Here is a tiny trained network, its code and every weight. The questions are about switching its units off for an input and a class, where a switched-off unit gives its printed mean instead of its output.

import numpy as np


def w(rows, s, z=0):
    codes = np.array(rows[::2]) - 128.0
    scale = np.full(codes.shape[1], s)
    scale[-1] = z or s
    return codes * scale


def norm(h):
    return h / np.sqrt((h * h).mean(-1, keepdims=True) + 1e-5)


def f(y):
    return np.maximum(y, 0)


def log_softmax(a):
    a = a - a.max(-1, keepdims=True)
    return a - np.log(np.exp(a).sum(-1, keepdims=True))


def net(x, mask):
    res = np.array(x, float).reshape(1, 3) / 4 @ E
    u = 0
    for l in range(3):
        y = f(norm(res) @ A[l][:, :-1].T + A[l][:, -1])
        res = res + np.where(mask[u : u + 7], y, B[l][:, -1]) @ B[l][:, :-1]
        u += 7
    return log_softmax(norm(res)[-1] @ U[:, :-1].T + U[:, -1])


A, B = {}, {}
E = w([
[127,128,129],'x0',
[140,196,3],'x1',
[159,26,13],'x2',
],0.0042)
A[0] = w([
[10,69,136,199],'L0N0',
[112,168,91,28],'L0N1',
[124,112,84,55],'L0N2',
[134,201,75,255],'L0N3',
[116,11,53,198],'L0N4',
[213,135,93,229],'L0N5',
[131,129,169,40],'L0N6',
],0.011,0.0026)
B[0] = w([
[135,150,148,186],'L0N0',
[96,48,249,160],'L0N1',
[200,132,128,157],'L0N2',
[193,228,101,239],'L0N3',
[63,125,84,255],'L0N4',
[92,123,173,194],'L0N5',
[138,141,140,153],'L0N6',
],0.011,0.0065)
A[1] = w([
[18,73,130,129],'L1N0',
[44,77,155,2],'L1N1',
[255,203,124,95],'L1N2',
[82,218,50,190],'L1N3',
[18,115,208,150],'L1N4',
[223,182,181,105],'L1N5',
[85,198,156,211],'L1N6',
],0.0086,0.0037)
B[1] = w([
[121,213,90,188],'L1N0',
[35,164,94,151],'L1N1',
[42,193,135,218],'L1N2',
[254,100,136,253],'L1N3',
[62,53,113,213],'L1N4',
[148,175,225,224],'L1N5',
[172,91,74,248],'L1N6',
],0.0076,0.0067)
A[2] = w([
[3,99,117,67],'L2N0',
[137,143,175,78],'L2N1',
[161,131,172,255],'L2N2',
[142,158,58,128],'L2N3',
[181,171,142,179],'L2N4',
[188,146,71,12],'L2N5',
[89,104,64,69],'L2N6',
],0.011,0.0033)
B[2] = w([
[3,233,61,212],'L2N0',
[165,144,174,184],'L2N1',
[132,33,119,254],'L2N2',
[157,65,192,209],'L2N3',
[26,39,54,248],'L2N4',
[133,59,129,173],'L2N5',
[101,182,201,188],'L2N6',
],0.0075,0.0052)
U = w([
[81,71,225,182],'0',
[125,120,137,1],'1',
[175,78,58,179],'2',
[175,215,167,188],'3',
[5,151,87,150],'4',
],0.022,0.0093)

Each question gives the input, the list of numbers given to net, and the class t.
The units are the neurons (one row each of A and B). Each row of codes is followed by its name. A weight is (code - 128) times the scale printed after its matrix; where a second scale follows, it is the last column's (A, B and U).
mask holds one flag per neuron, layer by layer. A switched-off neuron (its flag False) gives its mean, the last column of its row in B, instead of its output. The means were averaged over made-up inputs and are rounded, as every weight is.
A unit's drop is (log p(t) with every unit on - log p(t) with that unit switched off) / (log p(t) with every unit on - log p(t) with every unit switched off).
The circuit of an input: a set's keep is (log p(t) with only the set's units on - log p(t) with every unit switched off) / (log p(t) with every unit on - log p(t) with every unit switched off). Starting from the 12 units with the biggest drops (on a tie, the unit counted first), units are removed one at a time, each time the one whose removal leaves the highest keep (on an exact tie, the one counted first), for as long as the keep stays at least 0.8.
circuit, biggest first: the units of the circuit, biggest drop first
k most important neurons: the k neurons with the biggest drops, biggest first
top k neurons in layer l: the k neurons of layer l with the biggest drops, biggest first
drop when u is switched off: that unit's drop, to one decimal
input [4,4,0], class 3: circuit, biggest first	(L0N3)
input [-2,8,1], class 2: top 2 neurons in layer 1	(L1N3; L1N0)
input [-4,0,-7], class 0: 3 most important neurons	(L0N3; L0N4; L2N4)
input [8,7,-1], class 3: 2 most important neurons	(L0N3; L0N4)
input [-4,-1,0], class 0: 4 most important neurons	(L1N5; L0N3; L0N4; L0N5)
input [8,6,0], class 3: top 2 neurons in layer 1	(L1N2; L1N5)
input [1,-2,-1], class 0: 4 most important neurons	(L0N4; L0N3; L0N5; L1N5)
input [4,8,-1], class 3: 3 most important neurons	(L0N3; L0N4; L1N2)
input [-6,8,2], class 2: 2 most important neurons	(L2N4; L1N3)
input [-6,-5,5], class 4: drop when L0N3 is switched off	3.3
input [1,6,-6], class 3: top 2 neurons in layer 0	(L0N3; L0N4)
input [-5,-5,7], class 4: drop when L0N3 is switched off	2.4
input [8,4,-6], class 3: drop when L0N4 is switched off	0.7
input [3,1,3], class 2: circuit, biggest first	(L1N3)
input [-5,5,3], class 2: drop when L1N5 is switched off	0.0
